Below is a small trained network, with its code and all its weights. Each question gives an input and a target symbol and asks what happens when units are switched off, that is, made to give their printed mean instead of their output.

import numpy as np


def w(rows, s, z=0):
    codes = np.array(rows[::2]) - 128.0
    scale = np.full(codes.shape[1], s)
    scale[-1] = z or s
    return codes * scale


def f(y):
    return np.maximum(y, 0)


def softmax(a):
    e = np.exp(a - a.max(-1, keepdims=True))
    return e / e.sum(-1, keepdims=True)


def log_softmax(a):
    a = a - a.max(-1, keepdims=True)
    return a - np.log(np.exp(a).sum(-1, keepdims=True))


def net(x, mask):
    ids = ['αβγδημπσφ'.index(c) for c in x.split()]
    T = len(ids)
    res = E[ids] + P[:T]
    r = res
    for j in range(2):
        rows = slice(3 * j, 3 * j + 3)
        q, k, v = (r @ M[0][rows].T for M in (Q, K, V))
        z = softmax(np.where(np.tri(T) > 0, q @ k.T / 3**0.5, -1e9)) @ v
        o = O[0][rows]
        res = res + np.where(mask[j], z, o[:, -1]) @ o[:, :-1]
    y = f(res @ A[0][:, :-1].T + A[0][:, -1])
    res = res + np.where(mask[2:18], y, B[0][:, -1]) @ B[0][:, :-1]
    return log_softmax(res[-1] @ U[:, :-1].T + U[:, -1])


Q, K, V, O, A, B = {}, {}, {}, {}, {}, {}
E = w([
[92,76,37],'α',
[113,71,193],'β',
[118,136,170],'γ',
[132,157,161],'δ',
[93,251,159],'η',
[81,132,186],'μ',
[40,185,191],'π',
[202,252,106],'σ',
[117,215,156],'φ',
],0.014)
P = w([
[154,8,177],'0',
[134,98,133],'1',
[117,125,118],'2',
[108,144,113],'3',
[94,151,108],'4',
[92,158,103],'5',
[91,166,102],'6',
[86,173,98],'7',
[84,179,99],'8',
],0.013)
Q[0] = w([
[156,73,178],'H1',
[167,156,109],'H1',
[181,57,125],'H1',
[30,133,164],'H2',
[2,240,178],'H2',
[60,30,212],'H2',
],0.009)
K[0] = w([
[107,146,152],'H1',
[86,133,126],'H1',
[101,144,165],'H1',
[127,49,116],'H2',
[119,134,7],'H2',
[160,92,98],'H2',
],0.014)
V[0] = w([
[118,168,253],'H1',
[174,103,196],'H1',
[132,129,174],'H1',
[142,157,160],'H2',
[106,127,64],'H2',
[72,89,121],'H2',
],0.015)
O[0] = w([
[2,40,117,109],'H1',
[26,175,91,159],'H1',
[29,144,90,133],'H1',
[101,78,79,98],'H2',
[201,125,176,248],'H2',
[99,176,213,110],'H2',
],0.0081,0.0015)
A[0] = w([
[103,151,172,172],'N1',
[47,97,108,125],'N2',
[100,197,118,72],'N3',
[170,163,144,115],'N4',
[91,101,192,142],'N5',
[217,107,108,88],'N6',
[130,93,225,54],'N7',
[101,25,8,12],'N8',
[134,122,131,169],'N9',
[165,120,165,88],'N10',
[211,117,166,62],'N11',
[107,200,104,89],'N12',
[30,79,158,129],'N13',
[108,73,67,210],'N14',
[126,71,199,143],'N15',
[137,160,123,85],'N16',
],0.014,0.011)
B[0] = w([
[196,125,109,206],'N1',
[107,68,236,236],'N2',
[121,47,172,158],'N3',
[115,119,164,204],'N4',
[105,164,103,188],'N5',
[68,142,154,184],'N6',
[47,147,114,156],'N7',
[97,185,228,178],'N8',
[121,101,104,159],'N9',
[140,95,73,156],'N10',
[100,43,96,186],'N11',
[127,83,146,172],'N12',
[194,174,53,248],'N13',
[147,9,103,227],'N14',
[61,129,86,162],'N15',
[138,61,97,148],'N16',
],0.011,0.012)
U = w([
[193,64,1,206],'α',
[110,148,151,148],'β',
[196,110,169,66],'γ',
[68,133,250,52],'δ',
[44,144,176,86],'η',
[39,38,163,136],'μ',
[177,145,141,140],'π',
[191,94,200,8],'σ',
[81,130,24,74],'φ',
],0.011)

Each question gives the input, a string of symbols that net reads in full, and the target symbol t.
The units are the heads (3 rows each of Q, K, V and O) and the neurons (one row each of A and B). Each row of codes is followed by its name. A weight is (code - 128) times the scale printed after its matrix; where a second scale follows, it is the last column's (O, A, B and U).
mask holds one flag per unit, heads first, then neurons. A switched-off unit (its flag False) gives its mean, the last column of its rows in O or B, instead of its output. The means were averaged over made-up inputs and are rounded, as every weight is.
A unit's drop is (log p(t) with every unit on - log p(t) with that unit switched off) / (log p(t) with every unit on - log p(t) with every unit switched off).
The circuit of an input: a set's keep is (log p(t) with only the set's units on - log p(t) with every unit switched off) / (log p(t) with every unit on - log p(t) with every unit switched off). Starting from the 12 units with the biggest drops (on a tie, the unit counted first), units are removed one at a time, each time the one whose removal leaves the highest keep (on an exact tie, the one counted first), for as long as the keep stays at least 0.8.
circuit, biggest first: the units of the circuit, biggest drop first
unit that matters most: the unit with the biggest drop
heads that matter: for each layer, one digit per head in row order, 1 if its drop is at least 0.15 and else 0, layers parted by /
drop of u: that unit's drop, to one decimal
input φ β η π δ γ π, target α: heads that matter -> 10
input μ η γ β φ μ δ δ, target α: heads that matter -> 10
input σ δ δ δ μ σ α η, target σ: heads that matter -> 01
input γ δ π δ γ, target α: heads that matter -> 00
input γ σ σ δ δ σ μ π π, target α: circuit, biggest first -> (N13 H2 H1)
input δ σ β α σ δ γ σ π, target δ: heads that matter -> 01
input φ σ δ γ σ β σ γ, target α: unit that matters most -> N6
input α σ α α σ, target μ: heads that matter -> 10
input π π σ α γ β μ, target η: circuit, biggest first -> (H2 N14 N7 N2)
input σ β σ β β, target α: drop of N3 -> 0.1
input γ π σ γ γ φ α η, target σ: drop of H1 -> 0.1
input δ δ μ σ β μ δ, target α: drop of N6 -> 0.5
input π μ μ, target α: drop of N15 -> -0.1
input φ γ δ μ σ μ φ, target α: unit that matters most -> N8
